Here is a tiny trained network, its code and every weight. The questions are about switching its units off for an input and a class, where a switched-off unit gives its printed mean instead of its output.

import numpy as np


def w(rows, s, z=0):
    codes = np.array(rows[::2]) - 128.0
    scale = np.full(codes.shape[1], s)
    scale[-1] = z or s
    return codes * scale


def f(y):
    return y / 2 * (1 + np.tanh(0.7978845608 * (y + 0.044715 * y**3)))


def log_softmax(a):
    a = a - a.max(-1, keepdims=True)
    return a - np.log(np.exp(a).sum(-1, keepdims=True))


def net(x, mask):
    res = np.array(x, float).reshape(1, 3) / 4 @ E
    y = f(res @ A[0][:, :-1].T + A[0][:, -1])
    res = res + np.where(mask, y, B[0][:, -1]) @ B[0][:, :-1]
    return log_softmax(res[-1] @ U[:, :-1].T + U[:, -1])


A, B = {}, {}
E = w([
[33,47,54,213,158],'x0',
[187,67,120,68,255],'x1',
[42,48,221,81,124],'x2',
],0.0086)
A[0] = w([
[59,119,198,113,148,67],'neuron 1',
[120,100,160,105,190,95],'neuron 2',
[142,113,156,217,53,59],'neuron 3',
[44,88,162,57,123,21],'neuron 4',
[79,49,111,178,141,76],'neuron 5',
[62,119,30,141,138,14],'neuron 6',
[33,203,140,118,115,84],'neuron 7',
[161,83,109,113,171,34],'neuron 8',
[210,227,236,28,107,116],'neuron 9',
[89,85,160,87,125,88],'neuron 10',
[144,114,155,140,227,81],'neuron 11',
[83,118,49,153,169,5],'neuron 12',
[189,168,41,203,161,41],'neuron 13',
[62,121,106,167,147,138],'neuron 14',
[173,92,127,108,249,105],'neuron 15',
],0.012,0.003)
B[0] = w([
[217,181,2,59,108,163],'neuron 1',
[131,186,124,150,99,156],'neuron 2',
[76,196,202,148,50,168],'neuron 3',
[200,173,81,57,135,170],'neuron 4',
[149,38,189,107,155,171],'neuron 5',
[87,57,79,132,81,163],'neuron 6',
[85,237,125,172,32,162],'neuron 7',
[86,157,196,123,18,151],'neuron 8',
[114,6,162,131,119,250],'neuron 9',
[219,190,85,79,157,157],'neuron 10',
[59,156,157,166,60,163],'neuron 11',
[144,42,148,86,64,160],'neuron 12',
[215,149,48,61,105,196],'neuron 13',
[138,100,143,160,112,160],'neuron 14',
[21,248,159,175,75,194],'neuron 15',
],0.0076,0.015)
U = w([
[52,244,162,153,87,83],'0',
[204,194,47,48,134,96],'1',
[103,44,161,106,123,70],'2',
[112,151,120,161,184,254],'3',
],0.011,0.0066)

Each question gives the input, the list of numbers given to net, and the class t.
The units are the neurons (one row each of A and B). Each row of codes is followed by its name. A weight is (code - 128) times the scale printed after its matrix; where a second scale follows, it is the last column's (A, B and U).
mask holds one flag per neuron, in row order. A switched-off neuron (its flag False) gives its mean, the last column of its row in B, instead of its output. The means were averaged over made-up inputs and are rounded, as every weight is.
A unit's drop is (log p(t) with every unit on - log p(t) with that unit switched off) / (log p(t) with every unit on - log p(t) with every unit switched off).
The circuit of an input: a set's keep is (log p(t) with only the set's units on - log p(t) with every unit switched off) / (log p(t) with every unit on - log p(t) with every unit switched off). Starting from the 12 units with the biggest drops (on a tie, the unit counted first), units are removed one at a time, each time the one whose removal leaves the highest keep (on an exact tie, the one counted first), for as long as the keep stays at least 0.8.
units of the circuit, in order: the units of the circuit, biggest drop first
unit that matters most: the unit with the biggest drop
k most important neurons: the k neurons with the biggest drops, biggest first
drop of u: that unit's drop, to one decimal
input [-7,-5,-1], class 2: unit that matters most => neuron 9
input [-8,-3,8], class 1: 3 most important neurons => neuron 1; neuron 4; neuron 10
input [1,-1,-2], class 3: 2 most important neurons => neuron 1; neuron 4
input [0,-2,3], class 3: 2 most important neurons => neuron 13; neuron 15
input [2,-3,-4], class 1: 3 most important neurons => neuron 15; neuron 13; neuron 9
input [3,-4,-5], class 1: 4 most important neurons => neuron 13; neuron 15; neuron 9; neuron 11
input [-1,-2,2], class 3: 2 most important neurons => neuron 15; neuron 13
input [0,-2,-2], class 3: 2 most important neurons => neuron 15; neuron 1
input [6,-5,6], class 1: units of the circuit, in order => neuron 1; neuron 4
input [-8,8,7], class 0: 3 most important neurons => neuron 15; neuron 11; neuron 2
input [-7,7,4], class 0: 2 most important neurons => neuron 15; neuron 2
input [6,8,7], class 0: 2 most important neurons => neuron 15; neuron 11
input [-2,2,-3], class 3: 3 most important neurons => neuron 1; neuron 4; neuron 10
input [6,1,-5], class 2: units of the circuit, in order => neuron 12
input [-8,3,2], class 2: drop of neuron 9 => 0.6
input [-6,1,-5], class 2: drop of neuron 1 => 0.1
input [7,3,-3], class 2: drop of neuron 12 => 0.1
